B:
0: [  51  -18 -121  125  -10    2  -55   -5   14  -73  -31 -161 -105  -95
  152    2  -77   97  127   78   37   44 -283 -175   91   43  -70   54
  -59 -234   22]
1: [  36   22    1   68   -7   18    7  -31  -19   12   21  -14    8  -40
   40 -106   12   15   47   25  -26   53  -85  -40   27  -37   34   57
  -62  -14   10]
2: [ -47  130  172 -115   63  -38  -50  -80  -15   94  131  316   99   95
 -169 -302  116  -80 -149  134  -90  -72  217  144   13 -152  131   83
   23  259  123]
3: [  27   47    4   -3    8   25   12  -87   85  -68   92   30  -20  -34
   -1 -152  -11   44  -60  113  -28   62  -40  -93   83  -82  112   66
   59  -35    0]
4: [  51   71   97  -52   87   28  -30 -100   37   21  185  267   33  -42
 -109 -288   82   59    4  170   16  -36  106   66    4  -24  123   28
   -5  189   67]
5: [-157  -28  -25   55  211 -266  -11 -130 -111  175  229  105   75   48
 -231 -408  -81  -22 -129  355  -51   24   52 -270  157 -166    8   79
 -220  -29  -33]
6: [ -45   -1   13   36 -143  158  -69   54   46   66 -234  -87  -41  -20
  124   47  -51  -77   48 -107   64  185  -20    5   38   24  121 -103
  117  -43 -176]
7: [ 190   83   22   59 -140  204   14   28   59 -119 -100  -76  -33  -89
  211   82   62   50  152 -187  -16   60 -177  120  -46   51   43   47
   64   10   60]
8: [ -77  -28  115 -149  183 -270   55 -179 -168 -107  518  315  237  132
 -360 -559  201  104 -341  509 -194 -330  194 -103   46 -332  120  256
 -164  223  254]
9: [ 14 -34  18  10 -57  36 -15  39 -45 -30 -16 -57  47  -6  55 -88  10  19
   2  54 -54  -1 -94 -60  36 -30  32  24 -27  -3 -19]
10: [ -96  -95   10   46 -151  163  -42   74  102  145 -248  -76  -76 -114
  123   35 -156 -126   82  -64   35  269  -93  -90   63   85  131 -151
  109  -63 -306]
11: [  24   61   56   58 -243  474 -112  147  352  218 -518  -91 -273 -230
  372  270 -178 -159  311 -353  146  504 -121   96   31  307  174 -288
  324  -79 -400]
12: [  28   -6  -53   99    0   12    0  -29    5   -1    4  -88  -35  -68
   74  -82  -48   41   68   53    1   95 -151 -135   69  -11   12   39
  -63 -113  -38]
13: [ -72  -27  -11   68 -101  244  -96  116  161  222 -337 -173 -138 -107
  203   58 -200  -90  162 -100  126  403  -61 -143  122  180  114 -262
  135 -144 -417]
14: [ 329   97    3  113 -388  331   38  130  -41 -308 -329 -267   22  -57
  407  394  140   22  232 -546  -30   -9 -325  352 -179   56    1   83
  127   27  165]
15: [  44  -67    5   23 -214  107   16   48  -47 -150 -113 -109   48  -26
  125   70   34  -11    4  -97  -51  -20 -157   41  -35  -51   81   47
   62   -2    5]
16: [  94   35   -3   50   29  -47 -127   -3 -145  -44   52  123   21  -20
   17 -102   94   90  151   88   47 -212 -124  129  -47   38 -106   83
 -142   80  253]
17: [-15 -56  20  -5 -91  17 -37   3 -54 -62  -9  35  38 -18  13 -73  32   1
 -15  67 -26 -67 -76  13  -3 -51  63  46   6  38  40]
18: [-21 -52  12   2 -71   5 -26  -9 -35 -38  -1  31  37 -22  -6 -95 -11 -12
 -24  77 -22 -21 -69 -25  24 -52  71  25  10  28  -7]
19: [-234 -162  -41   27  128 -285  -17  -81 -185  101  210   41  108   63
 -224 -372  -46   -5 -186  423  -71  -77   17 -322  136 -199   21   90
 -229  -70  -39]
20: [ -60  -52   48   27 -105   -3  -46   80 -136   77 -126  -24   86   39
   33  -44    9 -102    6  -29  -74  -17  -67   35   -6  -49    2   15
  -70   61  -13]
21: [  25   20   38  -11  -23   59  -51   24  -44  -18   -4   -8   44   24
   36 -119   60   47    7   62    0  -15   -3   -5   26  -23   53    2
  -10   34    8]
22: [ 329   92   63   16 -332  470  -48  181   94 -268 -312 -179  -77 -127
  455  338  179  121  311 -408   46    1 -260  332 -163  208   45  -27
  207   42  102]
23: [-162  -51  -49   55  158 -224    0 -132  -69  108  204   46   38   29
 -183 -348  -79   -1 -146  344  -40   44   20 -303  163 -175   45   85
 -160 -100  -54]
24: [ -86  -88   31   17 -113  132  -34   44   79  104 -146  -16  -51  -97
   78  -35  -81  -77   48   14   13  181  -57  -75   46   46  135  -93
   76  -24 -218]
25: [ 109   10  -32   64 -105  -99  -69    3 -274 -196    1    4  137   77
   14    2  120   44   36  -44  -14 -298 -165  188  -88 -100 -103  158
 -123   88  323]
26: [ -86  -50   22    7 -207  195   14   64  181  133 -311 -129  -32  -70
   98   55 -278 -217  -35 -169   -4  419  -49 -116  133   30  218 -217
  258  -40 -455]
27: [  -5 -128 -103   55 -111   11   17  -59   -7 -197   31 -118   -6  -73
   36  -40  -55   87  -38  116   46    9 -165 -175   58  -70  111   31
   47 -141  -61]
28: [  30   12    6   58    2   25  -10  -33  -21   24   26   22   12  -44
   17 -128   10   23   58   45    7   47  -53  -27   22  -18   47   25
  -57   15   -7]
29: [  10  -11   10    6   11   50  -62    1  -37  -31   46   -5    7   -8
   37 -144   81  107   34  142   42  -34   -9  -57   29   -7   55   11
  -40  -18   18]
30: [  44   53    5   39   32  -24   17  -47   -3    6   67   -1   35   -8
   -8 -162  -37    6  -17   62  -61   62  -70  -81   78  -67   28   58
  -44   -1    0]
31: [ -43   41   95   -3   58  -61 -158   91 -184  186  -41  134   76   74
  -19 -174   86  -45   85   94  -36 -137   13  110  -12   21 -106   19
 -182  145  133]
32: [  27   30   -3   38  -16  -49  -26  -48  -86  -83   69   23   36   22
    8 -107   85   42  -18   77  -44 -106  -83   12    4 -108    2  144
  -72   -5  169]
33: [ 177   82    3   30  103 -141  -44  -68 -214 -197  279  121  106   40
  -39 -216  223  200   52  185  -62 -373 -132  102  -57  -92 -141  259
 -239   97  453]
34: [ -12  -57  -62   48  -39  -65  -14  -78  -73  -98   54   -9   51   -7
  -56 -120  -47   31  -51  110   38  -24  -72  -88   53  -96   71   33
  -13  -31   -2]
35: [  55   38   -8   63  -36   20    6  -29  -17  -42    8  -33    7  -27
   61  -67   18   17   30   -1  -41   25 -117  -20   25  -54   24   87
  -36  -30   54]
36: [ 229   16  -68  116 -289  318   35   47  115 -291 -211 -265 -121 -165
  378  293   60  112  211 -293   45   98 -334   84  -72   83   77   51
  161 -162   28]
37: [  72   38   -8    5  -67   64  -39   15  -36 -121  -29  -90   41   36
   77  -47   32   67  -11    6    9  -17  -64  -12   40  -43   44   17
   42  -23   29]
38: [ 319   64   75   -5 -352  421   -9  154  105 -297 -260 -122  -55 -145
  405  317  152   80  252 -381  -28  -34 -298  330 -164  161   56   26
  219   80  131]
39: [ -31   45   35   -8  -54   86  -77   17   56   63 -115    8  -22    4
   47  -62  -54  -58   -4   -1   24  123    7   -9   73   -2   93  -62
   99    1 -100]
40: [ -20  -14   -1   75  133  -31  -70  -59  -21  105  141  128  -71 -105
   -7 -233   72  103  142  241   44  -30  -58  -85   19   41  -14   70
 -187  -30   78]
41: [-47 -72  12  44 -75  81 -53  49 -63  38 -83 -56   5 -28  82 -56  55  19
  67  42  34  27 -40 -35  -4   7  65 -20 -48 -28 -63]
42: [ 114  -27    6   41 -212  197  -87   91   -3 -126 -195  -41  -56 -107
  225  160   59   34  199 -146   50  -54 -223  171  -89  114   10   -1
   74   13   80]
43: [-200 -172  -44   35  -33 -141   29  -87 -107   18   77  -15   89   25
 -149 -215  -63  -53 -184  228  -24   32   19 -232   88 -199  148   38
  -62  -62 -136]
44: [  15    3   16    6  -37   50  -45   20  -54  -34  -13  -41   42   24
   43 -101   49   49    2   57    8   -9  -20  -27   30  -34   54    6
  -11    3   -1]
45: [  68  175  196 -144   19   94  -78  -23   33   14   81  293   70   64
  -57 -218  170   -8  -55   54  -61 -100  176  241  -28  -54  118   50
   89  287  166]
46: [ -24  -88  -15   20 -103    6   -8   -4  -58  -88   -8  -41   40  -21
   22  -64    3   12  -34   73  -26  -31 -104  -63   19  -73   73   45
    0  -24   -9]
47: [  53   76   34  -20  -46  118  -41   54   58   22 -112  -89   25   28
   78  -68  -90  -22   -9  -43   -4  161  -20  -51  110   16   72 -100
  111    5 -150]
48: [ 88  25  87 -58 -96 107 -21  37   5 -96   1  63  47 -19  65 -66  82  23
   8   3 -77 -75 -70 101 -23 -14  65  51  60 120  86]
49: [ -43  -35   61   -8 -134  187  -45   58  138  114 -197   19  -64 -108
  101    1 -112 -110   67  -62   14  224  -50   -8   45   82  149 -130
  149   27 -236]
50: [   1   29    8   -1  -18   20  -73  -24  -17  -47   12   30   -4   10
   22 -102   44   44   -8   95   23  -37  -26   -8   38  -44   51   40
   17  -12   62]
51: [ -56  126  190 -122  125  -60  -95  -82  -36  128  190  403   76   76
 -186 -356  181  -34  -95  225  -72 -155  230  170  -13 -115   90  108
  -49  284  206]
52: [ -48  -21   10  -31  -11  -18   56  -49  -24  -44   79  -86  124   83
  -83 -226  -43    7 -204  130  -54  103   81 -198  128 -173  171  -11
   43  -11 -163]
53: [  9   7   0  31 -63  50 -69  24 -77 -38 -62 -52  24  28  69 -45  62  38
  31  14  36 -27 -37  17   7 -30  34  14 -15 -17  33]
54: [  19  -82  -19    0  -71   37   24  -22   14 -139   69  -53   13  -62
   39 -100    0   78  -38  132  -43  -14 -133 -132   48  -56   92   57
   23  -56  -20]
55: [ -90  -93    8   45 -142  160  -41   80  105  146 -242  -89  -78 -114
  129   30 -160 -118   84  -54   27  270 -106 -107   73   88  119 -147
  100  -74 -305]
56: [  19   17  -14   86  -13   14  -19   -7  -29   52  -36  -39   -3  -38
   55  -79  -29   -9   73    3   -4   81 -102  -48   40   -9    8   24
  -67  -36  -24]
57: [ 121   35   -1   20 -114  146  -25   57  -14 -132  -89 -142   25   -1
  157   23   45   78   59  -79   12   17 -111   20   11   13   43   -6
   56  -25    2]
58: [ 102   74   58  -32   18   51   -4  -85   30  -74  130  153   47  -29
  -50 -196   54   65   -7   80    8  -23   33   62    9  -41  115   34
   40  139   62]
59: [  77   85  103 -108   64   36   -5  -80   -3 -125  237  158   93   52
  -83 -292  180  139 -111  205  -41 -128  133   28   16 -115  140   91
   21  151  136]
60: [  94   85   35   24 -114  212 -124   80   86    2 -205   -8 -109  -81
  218   96   22    7  192 -126   63   63 -131  138  -15  136   11  -44
  103   -7   26]
61: [ 47  -4  -9  50 -39  33 -35 -36 -40 -39   8  39  15 -47  18 -85  18  37
  67  29  49  -8 -65  27  -4  -7  53  16 -23  33  28]
62: [   1   77   78  -38   -5   -3  -37  -57   -6  -10   66  146   40   32
  -45 -164   79  -19  -67   78  -57  -52   41   72   13 -105   83   94
   19  103  112]
63: [-10  20   8   7 -56  19 -61  -9 -30 -42 -34   1  11  22  31 -67  24   3
 -24  45   2 -19 -40   2  34 -63  53  40  28 -12  41]
64: [-111   79  152 -174  364 -200  -82 -190  -25  115  518  470   92   85
 -369 -677  179  143 -212  630  -40 -207  345 -114  109 -165  122  115
 -146  224  171]
65: [  47   19   37  -18  -16   35   17 -101   16  -82  118  121   54  -28
  -70 -185   43   46  -49   89   17   -1   45   19   11  -82  157   32
   46  104   12]
66: [-156 -139 -134  133   25 -180  -58   40 -190   99  -67 -242   54   58
  -13 -123 -170  -26  -35  174    5   69 -152 -335  164  -75  -82  -27
 -190 -226 -158]
67: [  -7  -64  -21   21 -104   22   -6  -61  -27 -109    8   20   35  -35
  -15  -70   -5   14  -35   51   39   -8  -48  -14    8  -76  130   19
   53   12  -20]
68: [ 100   65   -2   70 -143   96  -35   42  -24  -74 -152  -86  -12  -20
  169   96   22  -25   95 -168  -30   13 -186  108  -22   -4  -16   66
   28  -21   92]
69: [  41   36   31   -2  -21   55  -47   48  -33    7  -40  -49   48   28
   55 -103   -3   19   14   27  -22   30  -41  -30   57   -4   22  -22
   -6   20  -30]
70: [  23  -24   -5   25  -44   17  -39  -54  -35  -60   32   76   23  -43
  -19 -107   16   35   26   70   53  -33  -40   23   -1  -28   82   15
    5   49   28]

[  82   -5 -258 -299 -203   42 -384   19  579  -69  134  188 -156 -229
    0  394  250   41 -410  -91   17 -242  -74   91   88  -78   43   33
   61  325 -315  -46  357  198] : 54
[   2  142   71  -65  -99   72 -137  -15 -308   94  118  283  -79 -134
    4 -221   86  149    7   59 -184  124  -56   41   40   19  -46 -129
  -18    4  315  167  174  -60] : 12
[ -38 -199 -119 -193 -120  104 -111   25  477 -180 -109  -90 -263 -162
 -100   64 -176  -34 -122  -68 -131 -229  -71  201  -41   79  248  144
 -123 -133 -203 -147  -56   86] : 62
[   2 -236 -114  146   52 -114  179 -147 -278  175   62  -18  190  168
   31 -173 -114  -89  230   58  107  216  196 -270  180 -105   54   75
  202 -204  -69  -40 -117   61] : 28
[ -34 -159   17   13  -14  -19   37 -150  -33 -113   23 -169  -97   98
  -35  -78 -111 -122  144   10 -135   40   29   33  -34  119  126   80
   43 -131   -1  -45 -110   45] : 58
[  62  -24   26  -86  -44  198   54 -216 -137 -154 -106   85 -163  -80
    1  -98   13  -93  139  144  -41   81  -33  108   90   88    2  205
   20   27  259  213  136  -24] : 50
[-122 -622 -228  -25  -25  -58  154   -6  596  -84 -311 -529 -129  -56
 -219 -127 -636 -135  166 -135  -37 -211  153  -58 -148   15  410  269
 -151 -573 -586 -450 -558  165] : 32
[  53  179   70 -147 -122   64 -241  -70 -275  -37  110  276 -135  -80
  -17 -153  261  124   22   81 -213  126 -154  100   42   97 -124 -139
   92  219  385  325  316   -7] : 61
[  95   26  -22  243  112  -61  258 -190 -727  374  230  379  328  250
  183 -216  168  -77  258  188  216  455  197 -347  415 -174 -102  -30
  322  -68  309  172  141  -75] : 5
[  56  122   85  -43  -87   85   -5 -253 -443  -92  109  154 -113  -89
   92 -148  102  -47  148  156  -96  175  -44    7   98  -21 -107  111
  106  152  329  284  242  -76] : 33
[  84  143   -8 -177 -118  197 -303  -37 -153  -24   36  330 -132 -168
  -66  -57  254  203  -69   59 -184   72  -75  145   22  104 -149 -107
   16  208  350  339  329   37] : 59
[  88  169   35 -229 -153   83 -325  -47  -77  -80   47  268 -214 -139
  -76 -104  303  135   -2   55 -230   61 -212  135    2  125 -133 -151
   74  287  351  349  359   24] : 70
[-237  -44  149  158   73  -72  196   -3 -111  112  204  -29  177  270
  138  -17 -110 -122 -214   -1   -7   39  180  104   79  220  331  -27
  -74 -369  -48 -449 -212   66] : 24
[  21   49   47  -35  -42  156   39 -274 -437 -126   20  131   -9  -31
   89  -91   92  -42   80  189   -2  168   55   55  134   54  -94  203
  114  122  299  271  218   17] : 29
[  18   72  109  -62  -47   62   62 -262 -262 -174   41   68 -102   42
   91  -78  133 -163  104  168  -35  127  -73   88  125  116   -3  157
  127  140  279  184  205  -13] : 67
[  11   34   65  -33  -54   31   21 -244 -280 -180  122   25  -97   56
   96  -32   89 -140   86  118  -83  101  -43   67  102   62    4  147
  147  123  190  161  167   -5] : 4
[ -84 -268  -13   95   69   61  136  -92   23  -25  -57 -184   16  160
  -64  -58 -228  -98   88  -15  -68   35  186   53  -28  184  213  101
  -54 -352  -63 -192 -274   88] : 37
[ -16 -155 -152 -206 -149   80 -175   38  457 -151  -25  -25 -251 -195
  -70  114 -116   -3 -177  -85 -128 -237  -81  169  -11    5  209  113
  -86  -55 -233 -124   24   85] : 68
[  93  100 -125 -337 -234  173 -508   32  195  -79   -6  272 -244 -364
 -146   41  243  287 -203  -27 -225  -98 -138  160  -85   44 -155 -114
  -33  318  118  296  382  127] : 22
[  27  206   47 -276 -198  105 -297  -39  -80  -49   -6  302 -180 -281
  -39 -154  245  178 -106   96 -155   27 -187  136   10   82 -123  -79
   -4  269  312  285  382   39] : 43
[  54  148  105 -199 -170  155  -38 -322 -213 -195  -83   88 -228 -316
   50 -153   89  -63  101  206  -40   80 -101   61    5   19 -137  243
   -3  259  289  287  319  -27] : 15
[-171  -89   81  151  105   22  194   66  -40   77  175   71  109  327
  107   35  -95 -127 -187  -21  -38   12  120  186  172  216  380  -22
  -50 -410   15 -364 -199   15] : 2
[  -2  288   73  -81 -115   52 -174  -13 -519   93  272  489   22  -73
  136 -149  292  172 -142  122 -115  170  -97   71  215  -27 -105 -141
  123  192  414  275  397  -52] : 40
[ -40 -155  -39 -188 -127   60 -163  -42  564 -176  -89 -215 -295 -176
 -134  105 -134  -64 -114  -99 -180 -226  -42  175 -202  166  205   76
 -183  -78 -231 -223  -82  117] : 26
[  -1 -183  -35  119   53  -63  214 -176 -136  215  -36  -28  157   88
    7 -179 -102 -119  201   82  155  208  211 -248  107  -17   60   73
   76 -221  -35 -128 -125   61] : 55
[-161 -203   71   49    4  -48  157  -93   87    4  -58 -250   -5   49
  -30 -148 -280 -121   38   -4  -50   -4  136   18  -93  165  255   93
 -125 -356 -138 -338 -287   83] : 10
[ -14 -149  -39  134   50  -65  219 -188 -284  240    7   30  226   89
   52 -197  -72  -85  179  114  186  250  240 -274  156  -56   14   83
  119 -185   -2  -81  -74   67] : 20
[ 192   75 -212 -446 -259  243 -598  141  527  -95  -96  372 -404 -432
 -234  107  291  295 -210  -80 -256 -199 -279  234  -51   39 -108 -156
  -64  344  112  344  438   91] : 60
[  53   80   31 -135 -152  118  -38 -250 -280 -174   29  100 -207 -242
   68 -133   14  -39  109  144  -98   66  -85   41   59  -74  -78  212
   47  166  218  268  248  -63] : 7
[-194  -78   91  248  108  -94  187   59 -189  193  331   28  192  350
  144    6 -135 -100 -161  -63  -66   72  202   47  126  124  349 -108
  -27 -449  -62 -441 -264    0] : 30
[  78 -177 -100  167  131   34  261 -179 -390  224  -24  188  259  244
   47 -162   39 -100  259  155  224  327  219 -229  327  -31  -10   95
  241 -167  175  115   -1   36] : 6
[-185 -143   56  268  163  -45  224  -11 -274  180  232   10  314  432
  120   14  -88  -94 -127   -5   33  142  305   27  159  195  278  -47
   40 -417  -23 -357 -255   94] : 21
[  65  375   95  -51  -44  172 -212  -48 -558  117  305  632   86   41
  150   13  513  173 -213  147  -68  235  -32  139  263   96 -189 -192
  153  306  570  370  522  -19] : 44
[ 135  -78  -42  217  168   67  276 -181 -457  314   37  313  253  286
   69 -151  145 -117  290  167  220  401  209 -241  358  -11  -48    4
  232 -149  322  151   54  -35] : 39
[ -42 -422 -121   18   19  -88  136 -116  337   -3 -202 -357  -30   75
 -154 -112 -304 -167  220  -42   23  -13  140 -126  -74   87  223  142
   -5 -327 -313 -266 -335  155] : 27
[   6  242  198   35   -9  170  -38 -156 -640   81  137  334   38    8
   70 -218  217  111   46  167 -135  287   53   83   68  166 -149 -102
   16   59  575  284  232  -58] : 52
